Below is a small trained network, with its code and all its weights. Each question gives an input and a class and asks what happens when units are switched off, that is, made to give their printed mean instead of their output.

import numpy as np


def w(rows, s, z=0):
    codes = np.array(rows[::2]) - 128.0
    scale = np.full(codes.shape[1], s)
    scale[-1] = z or s
    return codes * scale


def f(y):
    return y / 2 * (1 + np.tanh(0.7978845608 * (y + 0.044715 * y**3)))


def log_softmax(a):
    a = a - a.max(-1, keepdims=True)
    return a - np.log(np.exp(a).sum(-1, keepdims=True))


def net(x, mask):
    res = np.array(x, float).reshape(1, 5) / 4 @ E
    y = f(res @ A[0][:, :-1].T + A[0][:, -1])
    res = res + np.where(mask, y, B[0][:, -1]) @ B[0][:, :-1]
    return log_softmax(res[-1] @ U[:, :-1].T + U[:, -1])


A, B = {}, {}
E = w([
[185,106,125,185,44,221,139,78,68],'x0',
[65,178,159,169,130,218,190,159,196],'x1',
[131,223,127,103,210,156,140,1,90],'x2',
[127,89,246,61,88,147,87,61,179],'x3',
[191,141,171,189,192,161,42,167,144],'x4',
],0.0073)
A[0] = w([
[62,153,137,71,211,55,103,183,182,66],'N1',
[120,211,141,77,216,138,165,27,100,83],'N2',
[133,164,2,205,166,90,179,193,60,42],'N3',
[148,157,42,204,169,127,118,189,97,81],'N4',
[117,156,6,180,136,108,164,191,59,83],'N5',
[56,129,119,51,214,49,147,162,190,75],'N6',
[124,53,221,74,74,136,78,94,198,66],'N7',
[177,119,111,190,21,209,150,93,43,46],'N8',
[49,155,139,176,130,217,184,172,217,64],'N9',
[129,59,139,132,85,110,129,211,157,98],'N10',
[201,67,65,78,133,47,53,107,42,40],'N11',
[129,61,157,144,82,89,117,224,137,90],'N12',
[133,83,105,135,78,113,118,179,176,32],'N13',
[163,99,121,205,38,199,162,86,52,73],'N14',
[119,215,136,102,215,145,122,36,120,101],'N15',
[40,128,70,57,32,54,243,78,126,63],'N16',
[62,165,125,83,199,39,120,181,185,71],'N17',
[100,90,117,156,45,94,93,194,183,84],'N18',
[52,116,83,46,50,99,232,85,98,74],'N19',
[182,144,160,209,192,155,37,155,160,62],'N20',
[175,81,88,94,122,31,39,87,67,50],'N21',
[180,160,176,188,203,134,43,170,169,70],'N22',
[116,187,136,105,192,154,143,51,104,35],'N23',
[135,107,213,70,84,135,74,78,177,85],'N24',
[117,112,227,37,75,134,86,80,160,61],'N25',
[126,85,122,137,76,110,124,191,158,42],'N26',
[225,148,185,206,205,148,20,162,142,62],'N27',
[40,182,149,180,114,231,193,147,186,45],'N28',
[144,158,119,109,177,138,145,64,141,2],'N29',
[41,186,161,190,130,209,200,156,229,81],'N30',
[130,68,142,133,79,110,138,216,155,98],'N31',
[112,65,133,139,64,132,132,227,189,118],'N32',
],0.0065,0.0057)
B[0] = w([
[236,59,112,160,51,193,73,60,187,200],'N1',
[77,176,48,193,111,117,91,60,39,254],'N2',
[94,162,215,206,195,120,212,84,208,213],'N3',
[72,121,206,165,179,133,179,128,171,183],'N4',
[78,163,221,204,205,118,213,100,215,212],'N5',
[219,61,126,169,62,198,65,78,180,208],'N6',
[86,161,171,211,212,110,210,88,185,218],'N7',
[222,83,101,162,60,186,42,65,205,210],'N8',
[233,153,188,54,124,28,158,130,78,205],'N9',
[95,179,64,180,131,127,107,61,48,195],'N10',
[234,163,185,44,118,23,172,156,102,195],'N11',
[107,167,78,165,123,125,106,67,61,201],'N12',
[152,128,103,160,168,145,139,69,63,145],'N13',
[208,89,112,150,73,181,59,82,191,212],'N14',
[77,187,48,193,107,104,95,67,47,251],'N15',
[82,11,146,55,189,221,132,233,79,231],'N16',
[241,60,106,173,56,204,68,46,208,200],'N17',
[99,172,71,164,144,132,111,63,49,193],'N18',
[93,21,125,77,215,216,123,222,84,217],'N19',
[93,44,124,80,160,202,149,202,85,182],'N20',
[222,140,170,57,123,38,160,151,95,186],'N21',
[111,38,111,79,161,193,125,187,94,187],'N22',
[117,132,93,170,140,116,117,73,67,188],'N23',
[89,171,212,215,203,131,220,105,189,209],'N24',
[101,148,186,193,202,128,213,106,185,212],'N25',
[140,133,97,171,177,141,125,59,48,153],'N26',
[74,38,126,61,166,188,138,215,79,209],'N27',
[211,123,157,81,128,55,136,135,97,204],'N28',
[203,75,108,192,254,144,171,27,11,135],'N29',
[234,133,179,34,106,14,144,168,77,234],'N30',
[103,170,76,167,150,123,103,71,65,195],'N31',
[81,175,62,162,142,103,92,62,55,226],'N32',
],0.007,0.0056)
U = w([
[75,179,44,164,127,107,93,76,41,122],'0',
[74,153,195,179,179,117,196,111,224,113],'1',
[199,89,103,144,52,187,57,92,211,112],'2',
[198,141,162,47,115,10,141,149,83,119],'3',
[61,55,115,72,163,212,121,199,80,121],'4',
[27,184,89,86,52,95,83,183,200,250],'5',
[83,176,92,92,78,120,116,158,172,59],'6',
],0.011,0.017)

Each question gives the input, the list of numbers given to net, and the class t.
The units are the neurons (one row each of A and B). Each row of codes is followed by its name. A weight is (code - 128) times the scale printed after its matrix; where a second scale follows, it is the last column's (A, B and U).
mask holds one flag per neuron, in row order. A switched-off neuron (its flag False) gives its mean, the last column of its row in B, instead of its output. The means were averaged over made-up inputs and are rounded, as every weight is.
A unit's drop is (log p(t) with every unit on - log p(t) with that unit switched off) / (log p(t) with every unit on - log p(t) with every unit switched off).
The circuit of an input: a set's keep is (log p(t) with only the set's units on - log p(t) with every unit switched off) / (log p(t) with every unit on - log p(t) with every unit switched off). Starting from the 12 units with the biggest drops (on a tie, the unit counted first), units are removed one at a time, each time the one whose removal leaves the highest keep (on an exact tie, the one counted first), for as long as the keep stays at least 0.8.
units of the circuit, in order: the units of the circuit, biggest drop first
unit that matters most: the unit with the biggest drop
k most important neurons: the k neurons with the biggest drops, biggest first
drop of u: that unit's drop, to one decimal
input [5,8,-6,-7,2], class 3: 3 most important neurons	N30, N9, N28
input [5,7,3,6,2], class 3: 3 most important neurons	N30, N28, N9
input [8,6,-1,-6,-8], class 2: unit that matters most	N8
input [2,3,4,3,-5], class 4: units of the circuit, in order	N19, N16
input [-7,-1,3,-7,2], class 1: 3 most important neurons	N3, N5, N4
input [-7,-7,-3,2,1], class 2: 4 most important neurons	N17, N1, N6, N30
input [0,-7,-2,3,8], class 4: 2 most important neurons	N27, N20
input [6,-4,6,8,-1], class 1: 2 most important neurons	N24, N25
input [8,-2,0,8,7], class 1: 2 most important neurons	N24, N7
input [-8,-4,2,8,3], class 1: 4 most important neurons	N24, N25, N7, N8
input [-8,-7,-2,-2,-3], class 2: 3 most important neurons	N17, N6, N1
input [6,-4,1,5,-7], class 4: 2 most important neurons	N19, N16
input [-8,-4,7,0,3], class 2: drop of N1	0.6
input [5,4,-5,0,3], class 0: units of the circuit, in order	N32
input [-1,5,-4,-2,4], class 3: drop of N29	0.0
input [5,6,-5,-6,-1], class 1: drop of N28	-0.1
